Here is a tiny trained network, its code and every weight. The questions are about switching its units off for an input and a class, where a switched-off unit gives its printed mean instead of its output.

import numpy as np


def w(rows, s, z=0):
    codes = np.array(rows[::2]) - 128.0
    scale = np.full(codes.shape[1], s)
    scale[-1] = z or s
    return codes * scale


def norm(h):
    return h / np.sqrt((h * h).mean(-1, keepdims=True) + 1e-5)


def f(y):
    return np.maximum(y, 0)


def log_softmax(a):
    a = a - a.max(-1, keepdims=True)
    return a - np.log(np.exp(a).sum(-1, keepdims=True))


def net(x, mask):
    res = np.array(x, float).reshape(1, 5) / 4 @ E
    u = 0
    for l in range(2):
        y = f(norm(res) @ A[l][:, :-1].T + A[l][:, -1])
        res = res + np.where(mask[u : u + 7], y, B[l][:, -1]) @ B[l][:, :-1]
        u += 7
    return log_softmax(norm(res)[-1] @ U[:, :-1].T + U[:, -1])


A, B = {}, {}
E = w([
[129,128,129,126,127,129,128,128],'x0',
[114,91,183,128,191,154,180,43],'x1',
[61,102,64,60,198,123,105,101],'x2',
[127,128,127,127,127,128,129,128],'x3',
[135,4,122,126,107,73,156,142],'x4',
],0.015)
A[0] = w([
[125,106,200,127,182,139,166,67,205],'L0N0',
[123,109,108,125,151,105,149,148,2],'L0N1',
[133,115,161,136,95,125,139,137,111],'L0N2',
[103,111,49,96,188,132,106,115,205],'L0N3',
[123,145,129,125,136,142,108,135,127],'L0N4',
[135,76,129,101,90,124,126,137,22],'L0N5',
[137,5,121,129,97,101,130,143,182],'L0N6',
],0.025,0.0041)
B[0] = w([
[142,89,187,207,171,170,151,74,247],'L0N0',
[167,127,129,70,120,110,119,106,149],'L0N1',
[121,141,127,201,162,106,148,234,169],'L0N2',
[110,129,82,16,194,70,96,144,232],'L0N3',
[182,138,122,140,99,141,147,162,152],'L0N4',
[79,166,193,156,57,4,56,12,169],'L0N5',
[119,105,79,63,41,227,226,145,253],'L0N6',
],0.019)
A[1] = w([
[104,73,186,224,139,178,151,49,92],'L1N0',
[145,83,134,107,101,145,163,105,182],'L1N1',
[109,147,182,172,227,60,31,104,105],'L1N2',
[74,52,145,79,251,152,175,29,31],'L1N3',
[145,144,126,145,233,75,37,145,2],'L1N4',
[188,129,139,197,201,94,62,141,174],'L1N5',
[46,59,86,91,155,111,90,128,92],'L1N6',
],0.026,0.0038)
B[1] = w([
[131,124,128,48,190,110,195,97,229],'L1N0',
[137,147,152,207,246,79,50,161,189],'L1N1',
[191,194,143,82,74,190,42,53,169],'L1N2',
[117,134,116,222,5,119,93,204,253],'L1N3',
[176,127,106,111,184,206,143,205,166],'L1N4',
[118,110,122,106,91,144,63,69,174],'L1N5',
[94,124,156,132,165,100,165,59,185],'L1N6',
],0.032,0.027)
U = w([
[166,169,113,144,39,189,28,119,247],'0',
[87,105,122,241,64,86,143,201,244],'1',
[161,175,68,36,209,181,105,182,13],'2',
[47,114,73,58,166,39,142,121,63],'3',
[179,152,182,84,145,164,145,3,86],'4',
[154,84,170,168,220,144,250,124,4],'5',
],0.017,0.0024)

Each question gives the input, the list of numbers given to net, and the class t.
The units are the neurons (one row each of A and B). Each row of codes is followed by its name. A weight is (code - 128) times the scale printed after its matrix; where a second scale follows, it is the last column's (A, B and U).
mask holds one flag per neuron, layer by layer. A switched-off neuron (its flag False) gives its mean, the last column of its row in B, instead of its output. The means were averaged over made-up inputs and are rounded, as every weight is.
A unit's drop is (log p(t) with every unit on - log p(t) with that unit switched off) / (log p(t) with every unit on - log p(t) with every unit switched off).
The circuit of an input: a set's keep is (log p(t) with only the set's units on - log p(t) with every unit switched off) / (log p(t) with every unit on - log p(t) with every unit switched off). Starting from the 12 units with the biggest drops (on a tie, the unit counted first), units are removed one at a time, each time the one whose removal leaves the highest keep (on an exact tie, the one counted first), for as long as the keep stays at least 0.8.
circuit, biggest first: the units of the circuit, biggest drop first
most important unit: the unit with the biggest drop
top k neurons: the k neurons with the biggest drops, biggest first
top k neurons in layer l: the k neurons of layer l with the biggest drops, biggest first
input [3,-4,4,-5,-3], class 2: top 3 neurons => (L0N6; L0N0; L1N4)
input [-1,-8,-5,-5,1], class 1: top 2 neurons => (L0N0; L1N0)
input [8,4,-5,6,-6], class 4: most important unit => L0N6
input [3,6,3,2,-2], class 0: circuit, biggest first => (L0N6; L1N2)
input [-4,-7,1,2,7], class 3: circuit, biggest first => (L1N3; L1N2)
input [-5,0,2,8,-1], class 2: top 3 neurons => (L0N6; L0N0; L1N4)
input [5,6,0,1,6], class 5: top 3 neurons in layer 0 => (L0N3; L0N0; L0N6)
input [-2,3,-3,-1,-6], class 4: circuit, biggest first => (L0N6; L1N0)
input [1,1,0,-4,-8], class 4: top 3 neurons => (L1N3; L0N3; L0N6)
input [7,-1,-5,-4,1], class 1: top 3 neurons in layer 0 => (L0N0; L0N3; L0N2)
input [-3,3,-2,5,8], class 5: top 2 neurons => (L1N3; L0N3)
input [5,-6,-8,6,1], class 1: top 3 neurons in layer 1 => (L1N2; L1N0; L1N4)
input [-4,-1,1,1,-1], class 2: top 3 neurons => (L0N0; L0N6; L1N4)
input [3,-5,4,-2,2], class 3: most important unit => L0N0
input [-5,2,-7,0,0], class 4: top 2 neurons => (L0N6; L0N3)
input [-3,5,8,-8,1], class 1: top 2 neurons => (L1N3; L0N5)
input [-7,-4,7,-4,-8], class 2: top 2 neurons => (L0N6; L0N0)
input [4,-1,1,1,3], class 3: circuit, biggest first => (L1N3; L0N0)
input [8,-7,2,-8,-3], class 2: top 2 neurons => (L1N3; L0N0)
input [-5,5,-6,-8,-4], class 4: circuit, biggest first => (L1N0)
